[  4.5   1.4  -2.2  -5.7   8.4   4.8  -8.4  -0.7  11.8 -10.1   1.2  -3.4
  -8.9   0.5   2.6  -5.7  19.2  -0.8  -0.4  -0.2   6.6  -1.5   5.0  -7.8
  -3.9  -2.3  -4.9  -3.8   8.9   4.4  -2.3 -19.8  -2.3   5.0  -3.3 -29.8
  11.4   7.3  -4.3  -7.1   4.8  -0.2  -4.8   0.5 -13.9  -0.6   9.7   1.4
  -7.9   0.2]	K
[  9.2   7.1  -4.0  -1.7  13.2   2.5  -9.2   2.0  13.9   6.8   4.1  -6.1
  -9.3   4.7   6.5   0.5  27.6  -2.9   2.9   1.5  11.4  -1.0   0.2  -6.8
  -2.4  -1.9  -2.7  -4.5   4.8   5.9  -2.2 -18.0  -3.8   4.4  -5.8 -51.1
  14.8   3.0  -1.5  -7.2  -3.3   0.9  -3.4  -1.8  -4.3   2.3   8.3  -0.7
  -5.7  -4.1]	G
[  0.1   6.8   1.7  -4.2   6.8   6.7  -3.0  -0.2   1.3   0.4   0.4   0.3
   4.7   0.0  -7.6  -7.3  12.9  -3.8   8.7  -7.6   2.2  -5.9  -0.9 -10.2
   1.1  -1.0  -0.6  -4.9   0.5  21.2  -4.4  -0.2  -3.5   4.0  -2.6 -27.7
   4.8   3.1  -9.0   1.8  -1.1   9.5  -1.3  -4.6  -3.3  -0.3  -2.3  -1.6
  -0.7   5.7]	D
[ 12.0   7.3   1.7  -8.3  11.0   7.2  -1.6  -1.3   9.0  11.1   2.4  -5.4
  -8.7   4.9   4.0  -4.5  35.8  -1.5   2.1  -4.5  10.7 -10.9   3.4  -9.2
  -7.1   1.4  -1.4  -5.8  -7.0  -0.6  -3.0 -19.4  -2.7   3.7  -3.3 -65.5
  10.5   5.2  -5.6   1.8  -7.5   5.2 -10.0   1.4  -1.4  -0.2   9.9  -1.9
  -0.5   0.8]	G
[ -0.6   5.2  -1.2  -4.3   8.2   5.4  -5.8   2.0  11.2   3.6   5.8   6.3
  -6.7  -2.7   7.3  -0.4  20.6   2.3  -0.9   3.2   9.5  -2.2  -1.2  -8.7
  -2.6   2.0  -2.0  -2.2   7.4   1.6  -3.4 -15.3  -1.5   1.0  -1.2 -50.0
   7.6   5.4  -6.3   1.3  -3.4  -0.5  -6.4  -3.2  -2.0   7.1   2.4   3.0
 -13.2  -1.0]	G
[ -4.9   4.9   4.0 -13.5  -0.4  10.3  -9.2  -1.4   9.2   0.6   7.4   1.6
  -3.7   4.8  -9.3 -15.5  14.9   1.0  11.2  -3.5   6.0  -3.5   2.7  -6.0
  -5.1   0.3   1.5  -1.8   6.1   1.1   2.2 -12.6  -8.5   1.3   1.8 -38.0
   6.1   7.5   0.6  -4.2   2.0   1.3  -9.2   3.1  -2.8  -0.4   4.2  -0.5
 -19.0  -2.5]	W
[  2.5   6.3  -3.0  -5.2   1.8   7.9 -12.0 -14.5  11.0   1.4   5.8  -2.0
   1.7   8.7  -5.0  -9.4  23.6  -1.3   8.2  -5.9   7.8  -4.4  -0.4 -14.1
  -1.4  -3.3  -1.2  -9.5   0.1   2.4  -1.9 -11.4 -10.3   0.7  -0.7 -41.5
  12.4   3.5   0.2  -4.6   1.5  -0.2  -4.7  -0.1  -4.6  -0.6   7.3  -0.4
  -5.8   2.7]	W
[  7.0   3.4   1.2  -9.0  10.6   8.0   1.2  -3.0   4.3   6.8   7.2   2.1
  -3.6   3.3   7.1  -2.9  30.8   0.7   2.4  -1.4   4.0  -3.5   3.9  -8.2
  -6.0  -1.1  -1.8  -6.7  -5.2   3.7   2.5 -13.4   1.8   2.4  -6.3 -52.2
  12.4   1.2  -4.5  -5.0   3.4   4.0  -5.3  -1.8  -7.7   1.5   8.0   3.6
  -3.1   3.1]	G
[ -0.7   2.7  -0.2  -1.1  12.7   5.6 -12.6  -5.0  11.8  -1.3   4.2  -0.7
  -6.5   4.9  -0.8  -9.8   7.6  -4.1   3.2  -1.6   6.2   2.1   1.5  -8.8
  -3.2  -0.3  -2.5  -1.6  22.2   2.9  -1.5 -20.1  -4.3   4.8  -5.1 -24.0
  10.5  -0.8  -2.2  -9.4   4.0  -8.7  -5.0   3.2  -7.7   3.0   5.1   2.7
 -15.0  -3.1]	S
[  8.2   2.6  -1.5  -3.3  11.0   2.2  -4.3   4.8   8.1   4.0  -1.0  -9.2
  -9.3  -1.0  13.3   2.9  21.4   0.7  -4.3   2.0  11.4  -0.6   1.5  -2.2
  -5.0   1.8  -3.7  -1.3  -7.7   3.2  -5.8  -8.3  -3.2   1.0  -3.4 -38.5
   7.1   0.0  -9.7  -0.6  -2.8   2.4  -4.5   3.5  -2.8   0.2  -0.3   0.4
  -1.6  -1.2]	G
[ -2.0   3.9   3.9  -7.6  -5.9  10.0  -8.1  -2.0   6.8   5.1   6.6  -0.7
  -4.2   8.4   1.8 -12.0  27.0  -3.2   8.1   0.5   2.8  -3.6   5.0  -7.5
  -2.4  -1.0   1.9  -3.0   1.3   1.2  -1.5 -17.0  -2.7  11.2   3.4 -58.1
  11.2   9.5  -4.5  -3.3   0.8  -1.6  -1.8   5.1  -5.3   0.4   4.6  -0.1
 -13.2  -0.2]	G
[  6.9   2.7   8.2  -5.6   6.6   1.8   0.3   1.4   8.7  11.0   2.6  -7.9
  -8.6   1.1  14.5   3.3  29.1   2.4  -1.1  -0.4   6.8  -3.0   1.0  -5.2
  -4.3   0.5  -6.2  -4.9  -7.2   0.8  -7.2  -9.8  -1.8   0.4   0.0 -60.7
   6.4   4.5   4.3   3.2  -7.1   4.1  -0.2   2.0  -1.1   1.6   5.6   3.5
  -4.0   3.4]	G
[ -1.5   4.6   2.2  -1.7  -1.5   4.9  -7.6  -2.7   6.4  -4.6   4.5   0.6
   3.7   4.2 -14.0 -27.0   5.7  -3.6  14.9  -2.8  -2.3  -9.0   9.5  -9.9
  17.2  -0.8   0.9  -2.6   8.7   3.6  -3.2  -8.6  -5.6   2.3  -3.0 -17.7
   9.4   0.4   6.7  -2.7   8.9  -2.0  -8.4  -3.4  -0.7  -0.6  15.8   0.4
  -7.1   0.2]	W
[ -4.2   6.5   0.3  -7.3   5.5  14.9 -17.7  -5.5  13.7   4.4  14.1  -7.3
  -6.6   7.9 -13.7 -18.3  33.9  -5.9  16.6  -8.3   5.9 -10.1   0.1 -15.9
  -1.5  -6.2   8.9  -5.9  10.4   4.4  -5.8 -24.9  -8.7   0.9   4.1 -65.5
  16.9   8.0  -1.5  -9.6   0.7  -6.6  -6.7  -2.6 -14.1  -5.7  13.7   3.4
 -14.1   4.6]	W
